Here is a tiny trained network, its code and every weight. The questions are about switching its units off for an input and a class, where a switched-off unit gives its printed mean instead of its output.

import numpy as np


def w(rows, s, z=0):
    codes = np.array(rows[::2]) - 128.0
    scale = np.full(codes.shape[1], s)
    scale[-1] = z or s
    return codes * scale


def norm(h):
    return h / np.sqrt((h * h).mean(-1, keepdims=True) + 1e-5)


def f(y):
    return np.maximum(y, 0)


def log_softmax(a):
    a = a - a.max(-1, keepdims=True)
    return a - np.log(np.exp(a).sum(-1, keepdims=True))


def net(x, mask):
    res = np.array(x, float).reshape(1, 3) / 4 @ E
    u = 0
    for l in range(2):
        y = f(norm(res) @ A[l][:, :-1].T + A[l][:, -1])
        res = res + np.where(mask[u : u + 3], y, B[l][:, -1]) @ B[l][:, :-1]
        u += 3
    return log_softmax(norm(res)[-1] @ U[:, :-1].T + U[:, -1])


A, B = {}, {}
E = w([
[229,150,212,175,106],'x0',
[110,211,52,136,2],'x1',
[79,130,230,126,47],'x2',
],0.0027)
A[0] = w([
[6,52,82,60,120,10],'0.n0',
[92,69,187,123,192,23],'0.n1',
[11,93,253,143,52,4],'0.n2',
],0.006,0.0045)
B[0] = w([
[48,206,218,174,145,247],'0.n0',
[229,47,140,48,5,214],'0.n1',
[194,135,2,185,175,254],'0.n2',
],0.0097,0.0023)
A[1] = w([
[92,167,100,121,1,33],'1.n0',
[103,175,89,190,138,199],'1.n1',
[195,186,207,191,113,4],'1.n2',
],0.0063,0.0027)
B[1] = w([
[127,40,158,1,176,193],'1.n0',
[191,79,176,186,137,253],'1.n1',
[14,172,165,133,192,174],'1.n2',
],0.0094,0.0042)
U = w([
[206,49,164,22,114,134],'0',
[188,110,31,208,215,120],'1',
[64,197,186,147,161,170],'2',
[160,121,138,145,109,171],'3',
[103,207,54,83,57,12],'4',
[83,245,7,73,52,30],'5',
],0.014,0.011)

Each question gives the input, the list of numbers given to net, and the class t.
The units are the neurons (one row each of A and B). Each row of codes is followed by its name. A weight is (code - 128) times the scale printed after its matrix; where a second scale follows, it is the last column's (A, B and U).
mask holds one flag per neuron, layer by layer. A switched-off neuron (its flag False) gives its mean, the last column of its row in B, instead of its output. The means were averaged over made-up inputs and are rounded, as every weight is.
A unit's drop is (log p(t) with every unit on - log p(t) with that unit switched off) / (log p(t) with every unit on - log p(t) with every unit switched off).
The circuit of an input: a set's keep is (log p(t) with only the set's units on - log p(t) with every unit switched off) / (log p(t) with every unit on - log p(t) with every unit switched off). Starting from all 6 units, units are removed one at a time, each time the one whose removal leaves the highest keep (on an exact tie, the one counted first), for as long as the keep stays at least 0.8.
units of the circuit, in order: the units of the circuit, biggest drop first
most important unit: the unit with the biggest drop
k most important neurons: the k neurons with the biggest drops, biggest first
k most important neurons of layer l: the k neurons of layer l with the biggest drops, biggest first
drop of u: that unit's drop, to one decimal
input [-1,-8,-6], class 0: most important unit => 0.n1
input [-6,-3,-5], class 2: units of the circuit, in order => (0.n0 0.n2)
input [8,5,-7], class 2: units of the circuit, in order => (0.n2 1.n2)
input [5,8,-6], class 0: 2 most important neurons of layer 0 => (0.n2 0.n0)
input [-3,8,-5], class 0: 2 most important neurons => (1.n0 0.n2)
input [-3,-8,-7], class 0: 2 most important neurons of layer 0 => (0.n2 0.n1)
input [5,7,5], class 0: 2 most important neurons => (1.n0 0.n0)
input [-8,7,4], class 2: 2 most important neurons of layer 0 => (0.n0 0.n1)
input [6,-4,4], class 2: 2 most important neurons => (1.n2 1.n1)
input [1,-5,8], class 1: 2 most important neurons => (0.n2 1.n0)
input [8,5,-5], class 2: 3 most important neurons => (1.n2 0.n2 0.n1)
input [-7,5,-4], class 2: 3 most important neurons => (0.n0 0.n1 0.n2)
input [8,-3,-6], class 2: 2 most important neurons of layer 0 => (0.n2 0.n1)
input [1,4,-2], class 0: most important unit => 0.n2
input [8,6,7], class 2: 2 most important neurons => (1.n2 0.n1)
input [0,6,6], class 0: 2 most important neurons => (1.n0 1.n2)
input [7,1,-3], class 2: 2 most important neurons => (1.n2 0.n2)
input [3,-3,4], class 1: 2 most important neurons => (0.n2 1.n0)
input [-2,5,7], class 1: 2 most important neurons => (0.n2 0.n1)
input [-3,7,4], class 0: most important unit => 1.n0
input [4,7,5], class 0: 2 most important neurons => (1.n0 0.n0)
input [5,8,-4], class 0: 2 most important neurons => (1.n0 0.n2)
input [-2,4,6], class 1: drop of 0.n1 => 0.0
input [-2,2,8], class 1: drop of 0.n2 => 1.0
input [-4,-1,7], class 1: drop of 0.n2 => 1.1
input [-5,7,6], class 0: drop of 1.n0 => 1.4
input [-6,1,3], class 2: units of the circuit, in order => (0.n0)
